Below is a small trained network, with its code and all its weights. Each question gives an input and a target symbol and asks what happens when units are switched off, that is, made to give their printed mean instead of their output.

import numpy as np


def w(rows, s, z=0):
    codes = np.array(rows[::2]) - 128.0
    scale = np.full(codes.shape[1], s)
    scale[-1] = z or s
    return codes * scale


def f(y):
    return np.maximum(y, 0)


def softmax(a):
    e = np.exp(a - a.max(-1, keepdims=True))
    return e / e.sum(-1, keepdims=True)


def log_softmax(a):
    a = a - a.max(-1, keepdims=True)
    return a - np.log(np.exp(a).sum(-1, keepdims=True))


def net(x, mask):
    ids = ['ΓΔΛΠΣΦαεζηξτψω'.index(c) for c in x.split()]
    T = len(ids)
    res = E[ids] + P[:T]
    r = res
    for j in range(2):
        rows = slice(3 * j, 3 * j + 3)
        q, k, v = (r @ M[0][rows].T for M in (Q, K, V))
        z = softmax(np.where(np.tri(T) > 0, q @ k.T / 3**0.5, -1e9)) @ v
        o = O[0][rows]
        res = res + np.where(mask[j], z, o[:, -1]) @ o[:, :-1]
    y = f(res @ A[0][:, :-1].T + A[0][:, -1])
    res = res + np.where(mask[2:14], y, B[0][:, -1]) @ B[0][:, :-1]
    return log_softmax(res[-1] @ U[:, :-1].T + U[:, -1])


Q, K, V, O, A, B = {}, {}, {}, {}, {}, {}
E = w([
[157,91,147,221],'Γ',
[116,96,115,188],'Δ',
[185,117,167,181],'Λ',
[175,143,248,199],'Π',
[152,70,116,244],'Σ',
[84,116,166,62],'Φ',
[168,86,41,117],'α',
[96,86,165,155],'ε',
[161,153,83,179],'ζ',
[197,160,156,73],'η',
[158,199,98,132],'ξ',
[84,234,78,200],'τ',
[137,82,95,40],'ψ',
[77,235,135,103],'ω',
],0.018)
P = w([
[251,162,160,174],'0',
[85,153,153,151],'1',
[82,155,154,142],'2',
[76,153,140,125],'3',
[72,155,136,117],'4',
[78,153,125,119],'5',
[83,147,123,118],'6',
],0.012)
Q[0] = w([
[139,31,137,115],'H0',
[75,203,63,164],'H0',
[183,116,150,186],'H0',
[173,60,115,71],'H1',
[248,30,143,144],'H1',
[32,119,61,16],'H1',
],0.012)
K[0] = w([
[166,101,191,139],'H0',
[108,145,74,21],'H0',
[182,155,95,129],'H0',
[131,52,163,150],'H1',
[250,47,168,169],'H1',
[15,66,97,72],'H1',
],0.014)
V[0] = w([
[206,139,123,112],'H0',
[117,171,117,60],'H0',
[110,88,152,131],'H0',
[194,254,76,172],'H1',
[160,45,120,190],'H1',
[43,134,5,186],'H1',
],0.01)
O[0] = w([
[61,144,150,68,148],'H0',
[68,109,158,150,100],'H0',
[176,90,141,187,111],'H0',
[140,227,75,174,254],'H1',
[255,27,107,95,106],'H1',
[211,170,110,159,101],'H1',
],0.009,0.0089)
A[0] = w([
[107,132,204,93,177],'N0',
[121,93,125,194,80],'N1',
[96,145,132,166,228],'N2',
[154,8,183,111,59],'N3',
[150,150,153,131,42],'N4',
[138,147,167,51,177],'N5',
[168,150,91,135,254],'N6',
[86,107,148,61,206],'N7',
[66,161,148,219,151],'N8',
[117,168,151,77,203],'N9',
[106,182,185,111,24],'N10',
[117,141,112,151,8],'N11',
],0.014,0.0092)
B[0] = w([
[201,161,84,170,170],'N0',
[156,165,216,135,139],'N1',
[203,98,84,89,217],'N2',
[246,243,84,44,150],'N3',
[217,163,225,162,132],'N4',
[17,46,188,132,157],'N5',
[1,147,130,220,210],'N6',
[207,81,94,127,174],'N7',
[149,114,154,49,253],'N8',
[80,92,114,87,180],'N9',
[167,19,152,198,164],'N10',
[71,172,251,241,144],'N11',
],0.0081,0.022)
U = w([
[146,131,108,126,38],'Γ',
[118,88,142,181,46],'Δ',
[56,80,157,140,152],'Λ',
[133,91,105,122,224],'Π',
[167,126,93,147,16],'Σ',
[164,117,224,139,140],'Φ',
[117,122,116,122,147],'α',
[172,160,106,95,167],'ε',
[106,134,8,113,133],'ζ',
[116,152,38,42,119],'η',
[78,171,81,52,146],'ξ',
[127,185,132,104,65],'τ',
[138,153,116,92,252],'ψ',
[98,160,199,52,180],'ω',
],0.014,0.0032)

Each question gives the input, a string of symbols that net reads in full, and the target symbol t.
The units are the heads (3 rows each of Q, K, V and O) and the neurons (one row each of A and B). Each row of codes is followed by its name. A weight is (code - 128) times the scale printed after its matrix; where a second scale follows, it is the last column's (O, A, B and U).
mask holds one flag per unit, heads first, then neurons. A switched-off unit (its flag False) gives its mean, the last column of its rows in O or B, instead of its output. The means were averaged over made-up inputs and are rounded, as every weight is.
A unit's drop is (log p(t) with every unit on - log p(t) with that unit switched off) / (log p(t) with every unit on - log p(t) with every unit switched off).
The circuit of an input: a set's keep is (log p(t) with only the set's units on - log p(t) with every unit switched off) / (log p(t) with every unit on - log p(t) with every unit switched off). Starting from the 12 units with the biggest drops (on a tie, the unit counted first), units are removed one at a time, each time the one whose removal leaves the highest keep (on an exact tie, the one counted first), for as long as the keep stays at least 0.8.
circuit, biggest first: the units of the circuit, biggest drop first
k most important neurons: the k neurons with the biggest drops, biggest first
which heads matter: for each layer, one digit per head in row order, 1 if its drop is at least 0.15 and else 0, layers parted by /
input η α α Δ Λ, target η: most important neuron : N6
input ε Σ Γ, target ε: circuit, biggest first : N3, H1
input ξ Σ Π τ Π Σ, target ξ: circuit, biggest first : H0, H1, N8
input Λ Λ Σ ξ Λ ζ, target ξ: circuit, biggest first : N7, N0, N10
input Σ ζ α Φ, target Π: 2 most important neurons : N7, N0
input Λ η ω Π ξ, target ω: circuit, biggest first : N8, H1, N11
input τ Π Λ τ ω, target ω: circuit, biggest first : N8, H1
input ω η α Γ, target ω: circuit, biggest first : N8, H1
input ζ Δ Δ, target ζ: which heads matter : 11
input Σ ψ τ Δ ξ, target τ: which heads matter : 01
input Δ Δ Δ Δ, target Δ: circuit, biggest first : H1, N8
input ζ τ ζ Σ Λ, target ζ: circuit, biggest first : H1, N6, N11
input Σ ω η ω ζ, target ω: circuit, biggest first : N8, H1, N11
input Φ Δ Σ, target Φ: 3 most important neurons : N1, N9, N0
input τ ξ τ Γ, target τ: which heads matter : 01
input ζ Π α Φ Γ ε ε, target ε: which heads matter : 11
input ζ Σ Φ η, target Λ: which heads matter : 00
input Λ Δ Φ, target Π: 2 most important neurons : N7, N5
input Σ ε η α ε ψ Σ, target Σ: which heads matter : 01
input ω Λ Λ ξ, target ξ: which heads matter : 00
input Λ ε Δ ω Σ ε, target ω: 3 most important neurons : N8, N7, N0
input Δ ζ ξ Σ Σ τ, target τ: 3 most important neurons : N11, N8, N6
input Π Φ ε Π ζ ω, target ω: 3 most important neurons : N8, N11, N10
input Σ Δ Γ, target Σ: 2 most important neurons : N8, N3
input η Δ Λ τ η Σ Γ, target η: most important neuron : N6
input α Π ξ, target ξ: 3 most important neurons : N8, N9, N7
